m =
[[128 125 128 142 135 140 122 143]
 [124 128 128 147 131 119 128 120]
 [131 133 124 140 137 141 102 147]]
Rows and columns are counted from 0.
(0, 0) => 128
(1, 1) => 128
(2, 5) => 141
(1, 3) => 147
(0, 2) => 128
(2, 0) => 131
(0, 1) => 125
(1, 4) => 131

a =
[[135 124 127 117]
 [103 109 102 104]
 [131 130 150 145]
 [143 148 128 143]
 [135 128 141 130]
 [127 128 136 130]
 [141 129 144 136]
 [147 133 127 145]
 [114 125 138 119]
 [140 125 144 147]
 [120 127 107 117]
 [139 139 152 149]
 [122 116 121 128]
 [105 102 116 109]
 [136 138 117 113]
 [110 119 121 116]]
a[0][0] = 135
a[15][0] = 110
a[11][2] = 152
a[8][1] = 125
a[15][1] = 119
a[9][3] = 147
a[12][0] = 122
a[1][1] = 109
a[2][1] = 130
a[3] = [143, 148, 128, 143]
a[11][0] = 139
a[4] = [135, 128, 141, 130]
a[7][1] = 133
a[2][0] = 131
a[6][0] = 141
a[4][0] = 135
a[1][0] = 103
a[2] = [131, 130, 150, 145]
a[:, 3] = [117, 104, 145, 143, 130, 130, 136, 145, 119, 147, 117, 149, 128, 109, 113, 116]
a[5][2] = 136
a[:, 1] = [124, 109, 130, 148, 128, 128, 129, 133, 125, 125, 127, 139, 116, 102, 138, 119]
a[5][0] = 127
a[8] = [114, 125, 138, 119]
a[14][0] = 136

x =
[[125 115 141 139 130 136 117 142 130 122 128 125 137 122 118 121]
 [125 122 130 134 117 125 124 139 126 109 113 125 138 125 128 125]
 [113 120 136 109 124 153 131 136 116 127 106 117 134 120 151 133]
 [118 120 136 137 121 124 125 134 130 114 106 127 137 128 129 131]
 [125 113 143 130 135 151 116 146 124 130 135 121 135 116 122 119]
 [127 114 141 127 133 153 117 148 122 129 137 120 135 115 124 117]
 [119 118 139 119 128 150 124 140 120 127 118 119 135 119 138 126]
 [124 121 132 138 118 123 123 137 128 110 113 126 138 126 125 126]
 [119 120 136 140 120 121 124 133 133 113 106 129 137 129 126 131]
 [124 119 135 122 125 147 123 144 118 122 124 119 135 118 134 121]
 [120 117 139 133 126 135 122 138 128 121 117 125 136 124 127 127]
 [125 115 141 135 130 141 117 143 127 125 129 124 136 120 121 121]
 [125 121 132 141 117 120 123 137 130 108 112 128 138 127 123 126]
 [123 116 141 130 130 144 120 142 125 125 126 122 136 120 126 122]]
x[0,0] -> 125
x[2,4] -> 124
x[11,13] -> 120
x[7,6] -> 123
x[4,0] -> 125
x[13,7] -> 142
x[:, 9] -> [122, 109, 127, 114, 130, 129, 127, 110, 113, 122, 121, 125, 108, 125]
x[0,5] -> 136
x[4,14] -> 122
x[7,5] -> 123
x[10] -> [120, 117, 139, 133, 126, 135, 122, 138, 128, 121, 117, 125, 136, 124, 127, 127]
x[:, 10] -> [128, 113, 106, 106, 135, 137, 118, 113, 106, 124, 117, 129, 112, 126]
x[2,15] -> 133
x[8] -> [119, 120, 136, 140, 120, 121, 124, 133, 133, 113, 106, 129, 137, 129, 126, 131]
x[2,9] -> 127
x[11,1] -> 115
x[10,8] -> 128
x[12,5] -> 120
x[6,3] -> 119
x[:, 0] -> [125, 125, 113, 118, 125, 127, 119, 124, 119, 124, 120, 125, 125, 123]
x[4,7] -> 146
x[11,7] -> 143
x[7] -> [124, 121, 132, 138, 118, 123, 123, 137, 128, 110, 113, 126, 138, 126, 125, 126]
x[7,2] -> 132
x[13] -> [123, 116, 141, 130, 130, 144, 120, 142, 125, 125, 126, 122, 136, 120, 126, 122]
x[4] -> [125, 113, 143, 130, 135, 151, 116, 146, 124, 130, 135, 121, 135, 116, 122, 119]
x[7,12] -> 138
x[:, 15] -> [121, 125, 133, 131, 119, 117, 126, 126, 131, 121, 127, 121, 126, 122]
x[11,11] -> 124
x[8,12] -> 137
x[:, 5] -> [136, 125, 153, 124, 151, 153, 150, 123, 121, 147, 135, 141, 120, 144]
x[12,15] -> 126
x[9,12] -> 135
x[5,3] -> 127
x[5] -> [127, 114, 141, 127, 133, 153, 117, 148, 122, 129, 137, 120, 135, 115, 124, 117]
x[9,9] -> 122
x[10,10] -> 117

A =
array([[131, 144, 140, 117, 148, 138, 128, 130, 130, 115, 134, 112, 127,
        113, 133],
       [112, 110, 113, 138, 126, 117, 129, 132, 130, 142, 108, 118, 115,
        131, 133],
       [138, 122, 132, 128, 112, 133, 130, 136, 130, 105, 138, 138, 136,
        116, 135],
       [134, 133, 132, 123, 121, 134, 128, 134, 134, 116, 137, 114, 133,
        126, 136]])
A[0,0]	131
A[3,10]	137
A[2,5]	133
A[0,2]	140
A[:, 4]	[148, 126, 112, 121]
A[1]	[112, 110, 113, 138, 126, 117, 129, 132, 130, 142, 108, 118, 115, 131, 133]
A[3,0]	134
A[0,5]	138
A[2,10]	138
A[:, 2]	[140, 113, 132, 132]
A[0,10]	134
A[3,7]	134
A[1,8]	130
A[0,3]	117
A[0,1]	144
A[2,11]	138
A[1,2]	113
A[2,1]	122
A[1,0]	112
A[0,11]	112
A[0,4]	148
A[1,11]	118
A[3]	[134, 133, 132, 123, 121, 134, 128, 134, 134, 116, 137, 114, 133, 126, 136]
A[:, 8]	[130, 130, 130, 134]
A[3,12]	133
A[3,4]	121
A[2,4]	112
A[0,14]	133
A[0]	[131, 144, 140, 117, 148, 138, 128, 130, 130, 115, 134, 112, 127, 113, 133]
A[:, 0]	[131, 112, 138, 134]
A[3,5]	134

M = [116 150 119 144 113 138 105]
M[0] => 116
M[-4] => 144
M[5] => 138
M[-5] => 119

B = [123 105 115 126 127 130 141 127 123 117 124 120]
B[-12] -> 123
B[-11] -> 105
B[-2] -> 124
B[-1] -> 120
